Here is a tiny trained network, its code and every weight. The questions are about switching its units off for an input and a target symbol, where a switched-off unit gives its printed mean instead of its output.

import numpy as np


def w(rows, s, z=0):
    codes = np.array(rows[::2]) - 128.0
    scale = np.full(codes.shape[1], s)
    scale[-1] = z or s
    return codes * scale


def f(y):
    return y / 2 * (1 + np.tanh(0.7978845608 * (y + 0.044715 * y**3)))


def softmax(a):
    e = np.exp(a - a.max(-1, keepdims=True))
    return e / e.sum(-1, keepdims=True)


def log_softmax(a):
    a = a - a.max(-1, keepdims=True)
    return a - np.log(np.exp(a).sum(-1, keepdims=True))


def net(x, mask):
    ids = ['γδζηθμτφψω'.index(c) for c in x.split()]
    T = len(ids)
    res = E[ids] + P[:T]
    r = res
    for j in range(2):
        rows = slice(4 * j, 4 * j + 4)
        q, k, v = (r @ M[0][rows].T for M in (Q, K, V))
        z = softmax(np.where(np.tri(T) > 0, q @ k.T / 4**0.5, -1e9)) @ v
        o = O[0][rows]
        res = res + np.where(mask[j], z, o[:, -1]) @ o[:, :-1]
    y = f(res @ A[0][:, :-1].T + A[0][:, -1])
    res = res + np.where(mask[2:10], y, B[0][:, -1]) @ B[0][:, :-1]
    return log_softmax(res[-1] @ U[:, :-1].T + U[:, -1])


Q, K, V, O, A, B = {}, {}, {}, {}, {}, {}
E = w([
[99,117,153,79,85,167,228,149,214],'γ',
[108,180,139,77,138,159,207,99,140],'δ',
[119,134,132,176,98,102,228,84,104],'ζ',
[124,76,154,150,153,114,245,104,164],'η',
[114,192,90,149,114,69,115,110,188],'θ',
[145,174,143,157,188,134,137,68,133],'μ',
[166,134,160,171,127,116,123,136,195],'τ',
[221,155,178,83,152,169,125,151,93],'φ',
[150,152,140,119,115,47,151,186,123],'ψ',
[113,120,114,54,88,100,99,117,65],'ω',
],0.012)
P = w([
[254,66,62,113,123,140,201,87,176],'0',
[199,230,132,18,96,73,242,34,178],'1',
[153,150,164,148,54,110,103,54,201],'2',
[205,86,84,147,146,159,195,138,152],'3',
[159,252,142,29,143,61,230,85,149],'4',
[107,158,191,175,82,113,109,97,180],'5',
[161,96,104,163,169,158,176,178,130],'6',
[116,248,170,53,168,47,234,118,112],'7',
[65,155,218,193,107,108,105,143,157],'8',
[117,102,129,176,193,150,153,220,105],'9',
[85,244,192,67,190,39,216,152,69],'10',
[28,147,248,212,121,96,101,184,131],'11',
],0.0073)
Q[0] = w([
[147,31,44,210,141,232,84,168,128],'head 0',
[79,158,229,163,80,134,128,95,165],'head 0',
[92,53,30,115,90,178,29,143,63],'head 0',
[94,96,25,145,61,111,32,132,85],'head 0',
[98,23,83,152,64,180,50,162,104],'head 1',
[136,56,58,79,150,219,67,134,78],'head 1',
[170,253,185,90,194,36,225,114,150],'head 1',
[133,107,107,71,119,86,31,167,85],'head 1',
],0.011)
K[0] = w([
[227,111,155,142,131,178,157,88,176],'head 0',
[4,157,177,190,103,105,128,135,180],'head 0',
[209,139,111,90,93,115,166,74,152],'head 0',
[203,148,120,98,77,82,125,67,156],'head 0',
[147,127,63,111,88,113,153,68,158],'head 1',
[199,120,64,82,130,155,146,87,154],'head 1',
[109,135,192,141,165,124,108,196,95],'head 1',
[203,162,111,88,100,73,114,115,161],'head 1',
],0.011)
V[0] = w([
[70,213,103,201,141,75,35,96,209],'head 0',
[141,93,163,214,156,102,187,191,216],'head 0',
[122,157,131,148,116,98,122,239,112],'head 0',
[113,133,75,140,190,90,202,65,152],'head 0',
[62,112,88,117,6,67,222,110,166],'head 1',
[153,155,133,69,83,106,69,237,159],'head 1',
[142,101,179,25,190,254,130,92,123],'head 1',
[144,44,176,201,84,135,102,163,164],'head 1',
],0.0072)
O[0] = w([
[113,105,138,103,150,81,63,17,174,172],'head 0',
[201,33,80,100,129,135,137,111,162,253],'head 0',
[117,168,52,102,84,130,169,69,152,114],'head 0',
[156,71,147,61,201,94,158,134,72,217],'head 0',
[71,107,154,142,2,133,131,86,101,213],'head 1',
[169,175,140,64,94,44,122,212,224,114],'head 1',
[61,84,119,91,212,178,114,180,160,69],'head 1',
[197,60,197,182,130,114,120,175,137,141],'head 1',
],0.008,0.0044)
A[0] = w([
[35,108,209,167,37,101,151,78,70,251],'neuron 0',
[10,184,184,75,89,98,123,107,121,115],'neuron 1',
[119,148,73,74,142,172,213,99,53,191],'neuron 2',
[177,80,205,118,173,75,124,152,121,196],'neuron 3',
[92,183,223,179,162,147,88,53,193,147],'neuron 4',
[153,76,46,123,219,199,156,118,129,252],'neuron 5',
[55,154,131,183,126,96,7,64,70,77],'neuron 6',
[155,55,151,254,77,131,75,91,203,114],'neuron 7',
],0.0078,0.0021)
B[0] = w([
[170,146,52,119,185,216,130,136,127,243],'neuron 0',
[154,148,184,183,212,221,79,115,205,191],'neuron 1',
[75,154,125,145,75,90,22,139,91,218],'neuron 2',
[180,65,190,78,175,126,148,152,74,214],'neuron 3',
[75,122,201,171,84,155,94,255,50,198],'neuron 4',
[46,159,91,195,146,84,117,98,205,194],'neuron 5',
[32,43,136,173,160,55,203,44,126,157],'neuron 6',
[79,152,20,86,130,109,120,200,93,255],'neuron 7',
],0.0071,0.007)
U = w([
[93,62,204,208,129,111,160,153,93,4],'γ',
[76,101,122,81,68,187,171,153,209,93],'δ',
[132,109,119,83,60,136,30,187,58,175],'ζ',
[138,139,76,180,108,146,174,121,64,45],'η',
[160,97,125,161,179,161,75,14,203,143],'θ',
[32,140,96,143,100,51,112,100,150,149],'μ',
[200,97,255,77,112,102,165,117,63,221],'τ',
[134,94,52,29,233,116,161,157,141,50],'φ',
[171,196,48,107,61,58,135,76,187,181],'ψ',
[166,201,173,221,159,208,116,206,175,169],'ω',
],0.0083,0.0029)

Each question gives the input, a string of symbols that net reads in full, and the target symbol t.
The units are the heads (4 rows each of Q, K, V and O) and the neurons (one row each of A and B). Each row of codes is followed by its name. A weight is (code - 128) times the scale printed after its matrix; where a second scale follows, it is the last column's (O, A, B and U).
mask holds one flag per unit, heads first, then neurons. A switched-off unit (its flag False) gives its mean, the last column of its rows in O or B, instead of its output. The means were averaged over made-up inputs and are rounded, as every weight is.
A unit's drop is (log p(t) with every unit on - log p(t) with that unit switched off) / (log p(t) with every unit on - log p(t) with every unit switched off).
The circuit of an input: a set's keep is (log p(t) with only the set's units on - log p(t) with every unit switched off) / (log p(t) with every unit on - log p(t) with every unit switched off). Starting from all 10 units, units are removed one at a time, each time the one whose removal leaves the highest keep (on an exact tie, the one counted first), for as long as the keep stays at least 0.8.
circuit, biggest first: the units of the circuit, biggest drop first
unit that matters most: the unit with the biggest drop
heads that matter: for each layer, one digit per head in row order, 1 if its drop is at least 0.15 and else 0, layers parted by /
input ψ θ τ γ ω η ω η, target ω: unit that matters most => head 0
input η μ δ ω θ θ ζ φ τ η δ φ, target τ: heads that matter => 00
input τ η τ ω τ τ φ μ τ ζ δ ζ, target η: heads that matter => 01
input τ ζ ψ τ δ θ ζ δ, target θ: circuit, biggest first => neuron 1; head 0; neuron 7
input τ δ γ τ ω θ τ τ τ, target ζ: circuit, biggest first => neuron 7; neuron 4; head 0
input ω γ θ θ θ, target θ: heads that matter => 11
input φ ψ θ ψ τ τ φ τ ω η ψ, target ω: circuit, biggest first => neuron 1; head 0
input μ γ τ ψ, target τ: circuit, biggest first => head 1; neuron 7; neuron 3; neuron 5
input δ θ δ δ δ ζ θ δ, target θ: circuit, biggest first => neuron 1; head 1; head 0
input θ φ τ ζ η, target τ: heads that matter => 10
input ω τ θ τ θ ζ δ ω τ ζ μ δ, target ω: heads that matter => 00
input ψ τ τ ζ δ δ θ δ φ δ τ μ, target γ: circuit, biggest first => neuron 4; neuron 6; head 0
input τ ζ δ δ μ ω θ θ, target ω: heads that matter => 10
input τ θ ψ δ δ, target ψ: circuit, biggest first => head 1
input μ θ ω θ ζ δ τ τ δ δ γ η, target φ: heads that matter => 10
input ψ ψ τ τ η τ τ, target φ: heads that matter => 11
input τ ψ μ, target γ: circuit, biggest first => neuron 4; head 0; neuron 6
input τ ζ τ ζ τ ζ θ τ ω μ τ ψ, target ψ: circuit, biggest first => head 0; head 1
input ω ω ζ ζ τ θ φ τ ψ μ τ, target ψ: heads that matter => 11
input η ω ψ, target ψ: circuit, biggest first => head 1; neuron 4
input θ τ τ δ τ θ δ θ θ θ, target ψ: heads that matter => 01
input δ θ θ θ τ μ τ φ, target φ: heads that matter => 01
input ζ τ ψ μ γ ψ μ γ, target ψ: circuit, biggest first => head 0; head 1
input φ δ ζ τ η, target τ: circuit, biggest first => neuron 3; neuron 7; head 0
